Here is a tiny trained network, its code and every weight. The questions are about switching its units off for an input and a class, where a switched-off unit gives its printed mean instead of its output.

import numpy as np


def w(rows, s, z=0):
    codes = np.array(rows[::2]) - 128.0
    scale = np.full(codes.shape[1], s)
    scale[-1] = z or s
    return codes * scale


def norm(h):
    return h / np.sqrt((h * h).mean(-1, keepdims=True) + 1e-5)


def f(y):
    return np.maximum(y, 0)


def log_softmax(a):
    a = a - a.max(-1, keepdims=True)
    return a - np.log(np.exp(a).sum(-1, keepdims=True))


def net(x, mask):
    res = np.array(x, float).reshape(1, 2) / 4 @ E
    u = 0
    for l in range(2):
        y = f(norm(res) @ A[l][:, :-1].T + A[l][:, -1])
        res = res + np.where(mask[u : u + 15], y, B[l][:, -1]) @ B[l][:, :-1]
        u += 15
    return log_softmax(norm(res)[-1] @ U[:, :-1].T + U[:, -1])


A, B = {}, {}
E = w([
[147,129,167,3,131,208,84,205,159,93,50],'x0',
[91,101,199,177,166,118,121,74,114,46,199],'x1',
],0.011)
A[0] = w([
[123,157,166,232,170,156,101,143,123,134,153,130],'L0N0',
[141,114,152,97,114,99,133,157,220,116,142,102],'L0N1',
[175,143,151,170,106,115,147,155,167,178,6,159],'L0N2',
[43,162,169,190,116,122,175,117,104,47,69,32],'L0N3',
[128,134,141,124,4,160,141,171,205,131,119,133],'L0N4',
[106,118,183,80,179,60,115,243,118,58,184,138],'L0N5',
[101,81,141,63,246,215,146,201,42,122,67,76],'L0N6',
[81,149,134,143,76,148,166,153,142,3,123,5],'L0N7',
[122,227,208,214,164,16,197,134,32,201,134,201],'L0N8',
[143,195,138,165,133,167,167,126,135,150,58,160],'L0N9',
[153,183,109,155,164,177,85,139,194,81,15,165],'L0N10',
[169,69,45,123,180,119,130,104,100,109,164,84],'L0N11',
[96,148,125,126,223,167,113,116,215,73,232,175],'L0N12',
[164,91,11,116,166,136,60,128,96,163,215,111],'L0N13',
[106,99,169,161,139,187,163,84,165,144,184,68],'L0N14',
],0.0049,0.0018)
B[0] = w([
[144,161,113,97,140,145,145,112,140,180,169,178],'L0N0',
[176,105,102,153,151,121,114,80,133,105,107,147],'L0N1',
[103,86,123,178,143,75,67,82,95,82,154,197],'L0N2',
[117,101,139,121,82,112,59,98,137,126,1,166],'L0N3',
[87,136,83,168,198,150,95,103,117,127,180,169],'L0N4',
[147,139,122,130,129,144,142,96,184,119,176,182],'L0N5',
[119,164,119,134,117,111,137,121,157,112,177,194],'L0N6',
[121,128,108,158,117,99,132,124,107,187,191,155],'L0N7',
[121,161,143,90,118,156,123,152,185,112,147,255],'L0N8',
[88,159,175,147,78,113,153,119,69,70,145,166],'L0N9',
[143,139,136,216,151,105,135,103,115,160,141,183],'L0N10',
[148,172,113,148,100,143,129,179,162,98,140,155],'L0N11',
[159,163,96,125,100,86,124,153,69,118,71,200],'L0N12',
[108,186,67,144,188,166,106,129,172,108,145,172],'L0N13',
[149,139,155,77,153,101,102,117,99,160,90,170],'L0N14',
],0.0068,0.007)
A[1] = w([
[88,63,255,122,195,108,131,107,81,103,107,39],'L1N0',
[161,94,179,64,166,170,111,203,156,101,109,159],'L1N1',
[141,96,29,141,76,134,162,203,56,165,81,39],'L1N2',
[169,140,133,184,119,47,87,145,136,162,150,152],'L1N3',
[112,110,139,94,100,180,151,154,125,108,99,102],'L1N4',
[125,106,162,60,154,208,77,143,125,81,117,176],'L1N5',
[21,62,95,142,138,132,192,101,110,177,157,160],'L1N6',
[94,139,49,72,121,93,128,170,134,209,141,117],'L1N7',
[156,163,96,166,153,115,113,160,111,138,142,162],'L1N8',
[50,102,108,167,128,134,181,123,104,172,141,78],'L1N9',
[59,135,174,113,181,128,144,156,190,180,127,5],'L1N10',
[187,155,100,87,56,105,133,112,164,107,119,104],'L1N11',
[117,15,234,146,170,144,169,90,97,68,200,202],'L1N12',
[22,122,138,120,136,137,103,170,127,50,197,99],'L1N13',
[185,124,119,81,91,68,174,90,84,182,130,130],'L1N14',
],0.0079,0.0019)
B[1] = w([
[86,153,150,105,121,76,83,119,56,158,37,184],'L1N0',
[139,124,133,212,135,101,178,106,133,161,202,189],'L1N1',
[62,143,215,53,74,31,70,86,1,93,114,200],'L1N2',
[166,95,97,108,132,190,143,154,137,138,118,255],'L1N3',
[110,64,140,193,156,162,187,116,185,61,188,144],'L1N4',
[138,170,51,181,107,124,196,93,162,170,202,205],'L1N5',
[214,174,105,106,131,208,164,203,145,143,162,181],'L1N6',
[125,109,176,103,185,89,73,49,45,106,112,230],'L1N7',
[105,78,183,104,113,154,128,142,149,110,57,221],'L1N8',
[138,157,148,131,128,130,181,154,232,119,177,179],'L1N9',
[167,81,149,139,136,121,69,152,106,112,88,133],'L1N10',
[120,60,152,180,133,151,131,160,108,110,99,180],'L1N11',
[116,150,88,29,102,131,88,150,83,170,70,223],'L1N12',
[145,33,136,141,154,134,107,177,114,145,50,199],'L1N13',
[106,79,134,151,193,190,104,154,161,98,158,163],'L1N14',
],0.0071,0.0073)
U = w([
[122,149,140,101,128,70,68,88,8,156,92,216],'0',
[173,168,78,191,156,161,175,114,198,179,213,215],'1',
[167,39,146,150,179,220,89,165,161,101,65,137],'2',
[74,150,163,82,111,120,183,146,184,87,118,10],'3',
[125,138,167,119,98,129,150,141,152,120,122,32],'4',
[74,164,135,117,98,123,150,161,180,80,109,3],'5',
[113,124,157,117,96,118,159,156,166,158,108,44],'6',
[120,143,145,102,103,115,171,136,165,78,112,14],'7',
],0.013,0.004)

Each question gives the input, the list of numbers given to net, and the class t.
The units are the neurons (one row each of A and B). Each row of codes is followed by its name. A weight is (code - 128) times the scale printed after its matrix; where a second scale follows, it is the last column's (A, B and U).
mask holds one flag per neuron, layer by layer. A switched-off neuron (its flag False) gives its mean, the last column of its row in B, instead of its output. The means were averaged over made-up inputs and are rounded, as every weight is.
A unit's drop is (log p(t) with every unit on - log p(t) with that unit switched off) / (log p(t) with every unit on - log p(t) with every unit switched off).
k most important neurons: the k neurons with the biggest drops, biggest first
k most important neurons of layer l: the k neurons of layer l with the biggest drops, biggest first
drop of u: that unit's drop, to one decimal
input [-3,2], class 2: 2 most important neurons of layer 0 => [L0N10 L0N8]
input [7,-7], class 0: 3 most important neurons => [L0N8 L1N2 L1N7]
input [6,-6], class 0: 3 most important neurons => [L0N8 L1N2 L0N10]
input [8,8], class 0: 2 most important neurons => [L1N0 L0N8]
input [5,-5], class 0: 2 most important neurons of layer 1 => [L1N2 L1N7]
input [-8,-8], class 0: 3 most important neurons of layer 1 => [L1N2 L1N7 L1N5]
input [8,3], class 1: most important neuron => [L1N5]
input [0,3], class 2: 3 most important neurons of layer 0 => [L0N12 L0N2 L0N0]
input [1,-3], class 2: 2 most important neurons => [L0N2 L0N12]
input [6,6], class 0: 2 most important neurons of layer 1 => [L1N0 L1N12]
input [8,-8], class 0: 4 most important neurons => [L1N2 L0N8 L1N7 L1N3]
input [8,6], class 1: 2 most important neurons of layer 1 => [L1N5 L1N1]
input [-5,-4], class 1: 3 most important neurons of layer 1 => [L1N12 L1N9 L1N13]
input [-2,-3], class 2: 2 most important neurons => [L0N12 L0N2]
input [-3,0], class 2: 2 most important neurons of layer 0 => [L0N8 L0N10]
input [-2,0], class 2: most important neuron => [L1N2]
input [-2,3], class 2: 2 most important neurons of layer 1 => [L1N2 L1N5]
input [4,-1], class 1: drop of L1N5 => 0.2
input [8,1], class 1: drop of L1N5 => 0.1
input [-2,1], class 2: most important neuron of layer 1 => [L1N2]
input [7,-8], class 0: drop of L1N2 => 1.0
